Here is a tiny trained network, its code and every weight. The questions are about switching its units off for an input and a class, where a switched-off unit gives its printed mean instead of its output.

import numpy as np


def w(rows, s, z=0):
    codes = np.array(rows[::2]) - 128.0
    scale = np.full(codes.shape[1], s)
    scale[-1] = z or s
    return codes * scale


def f(y):
    return y / 2 * (1 + np.tanh(0.7978845608 * (y + 0.044715 * y**3)))


def log_softmax(a):
    a = a - a.max(-1, keepdims=True)
    return a - np.log(np.exp(a).sum(-1, keepdims=True))


def net(x, mask):
    res = np.array(x, float).reshape(1, 3) / 4 @ E
    y = f(res @ A[0][:, :-1].T + A[0][:, -1])
    res = res + np.where(mask, y, B[0][:, -1]) @ B[0][:, :-1]
    return log_softmax(res[-1] @ U[:, :-1].T + U[:, -1])


A, B = {}, {}
E = w([
[133,64,29,17,235,142,127,182,181,82,88,136],'x0',
[163,156,143,81,101,249,131,66,171,116,3,120],'x1',
[51,223,13,195,156,115,65,23,143,226,130,110],'x2',
],0.011)
A[0] = w([
[181,33,149,78,116,151,144,177,139,73,104,167,58],'n0',
[125,131,232,140,9,106,215,72,60,216,129,129,46],'n1',
[132,140,127,56,106,193,140,176,156,152,52,134,181],'n2',
[183,153,153,79,144,127,58,75,110,163,101,57,98],'n3',
[146,124,169,165,62,212,116,79,128,80,75,94,46],'n4',
[82,132,97,133,53,31,85,183,82,161,151,111,68],'n5',
[115,67,200,101,120,226,188,3,124,144,139,79,24],'n6',
[180,105,182,115,32,143,191,172,86,89,122,151,93],'n7',
[112,149,196,141,194,49,143,199,80,177,162,196,2],'n8',
],0.0071,0.0049)
B[0] = w([
[76,131,69,172,85,61,84,96,130,124,69,161,254],'n0',
[57,24,80,65,151,2,178,64,45,174,60,64,253],'n1',
[140,76,118,104,108,61,152,144,113,96,222,113,241],'n2',
[175,151,166,205,128,119,62,150,186,131,167,171,165],'n3',
[186,47,151,174,186,125,66,190,123,55,171,98,216],'n4',
[187,179,183,104,151,67,37,193,205,90,143,186,192],'n5',
[136,80,107,165,133,83,131,110,192,63,124,116,191],'n6',
[72,183,83,220,76,215,74,88,146,155,140,188,251],'n7',
[157,32,160,173,164,107,95,140,184,126,131,85,187],'n8',
],0.0094,0.0096)
U = w([
[51,208,71,208,76,166,50,69,164,157,98,167,94],'0',
[93,67,75,33,146,96,190,117,83,142,106,68,129],'1',
[254,106,179,154,121,119,105,160,164,73,179,79,82],'2',
[106,169,124,100,59,141,191,130,79,114,178,108,245],'3',
[203,192,180,108,137,195,181,154,41,135,104,99,82],'4',
],0.01,0.012)

Each question gives the input, the list of numbers given to net, and the class t.
The units are the neurons (one row each of A and B). Each row of codes is followed by its name. A weight is (code - 128) times the scale printed after its matrix; where a second scale follows, it is the last column's (A, B and U).
mask holds one flag per neuron, in row order. A switched-off neuron (its flag False) gives its mean, the last column of its row in B, instead of its output. The means were averaged over made-up inputs and are rounded, as every weight is.
A unit's drop is (log p(t) with every unit on - log p(t) with that unit switched off) / (log p(t) with every unit on - log p(t) with every unit switched off).
The circuit of an input: a set's keep is (log p(t) with only the set's units on - log p(t) with every unit switched off) / (log p(t) with every unit on - log p(t) with every unit switched off). Starting from all 9 units, units are removed one at a time, each time the one whose removal leaves the highest keep (on an exact tie, the one counted first), for as long as the keep stays at least 0.8.
circuit, biggest first: the units of the circuit, biggest drop first
unit that matters most: the unit with the biggest drop
top k neurons: the k neurons with the biggest drops, biggest first
input [-2,-2,-2], class 3: unit that matters most -> n0
input [5,0,-6], class 0: circuit, biggest first -> (n0 n7)
input [-2,3,1], class 3: circuit, biggest first -> (n8 n7)
input [-6,-6,-2], class 1: top 2 neurons -> (n1 n4)
input [3,-4,-6], class 0: circuit, biggest first -> (n0 n7)
input [-5,5,3], class 1: circuit, biggest first -> (n1 n7)
input [4,-5,4], class 2: circuit, biggest first -> (n1 n7)
input [1,-4,2], class 2: top 4 neurons -> (n1 n7 n0 n5)
input [-2,3,-1], class 3: circuit, biggest first -> (n8 n0)
input [4,8,7], class 2: top 2 neurons -> (n7 n2)
input [7,5,-7], class 0: top 3 neurons -> (n0 n7 n1)
input [2,-8,-8], class 0: circuit, biggest first -> (n7 n0)
input [0,-4,1], class 2: top 3 neurons -> (n1 n7 n0)
input [-5,-1,-8], class 0: unit that matters most -> n7
input [1,1,3], class 3: top 4 neurons -> (n7 n0 n1 n5)
input [-7,-3,5], class 1: top 2 neurons -> (n1 n7)
input [1,6,-6], class 0: top 2 neurons -> (n7 n0)
input [6,-1,-8], class 0: circuit, biggest first -> (n0 n7)
input [-4,-5,1], class 2: top 3 neurons -> (n5 n8 n0)
input [4,-7,-1], class 2: circuit, biggest first -> (n1)
input [-8,7,-7], class 1: top 2 neurons -> (n1 n4)
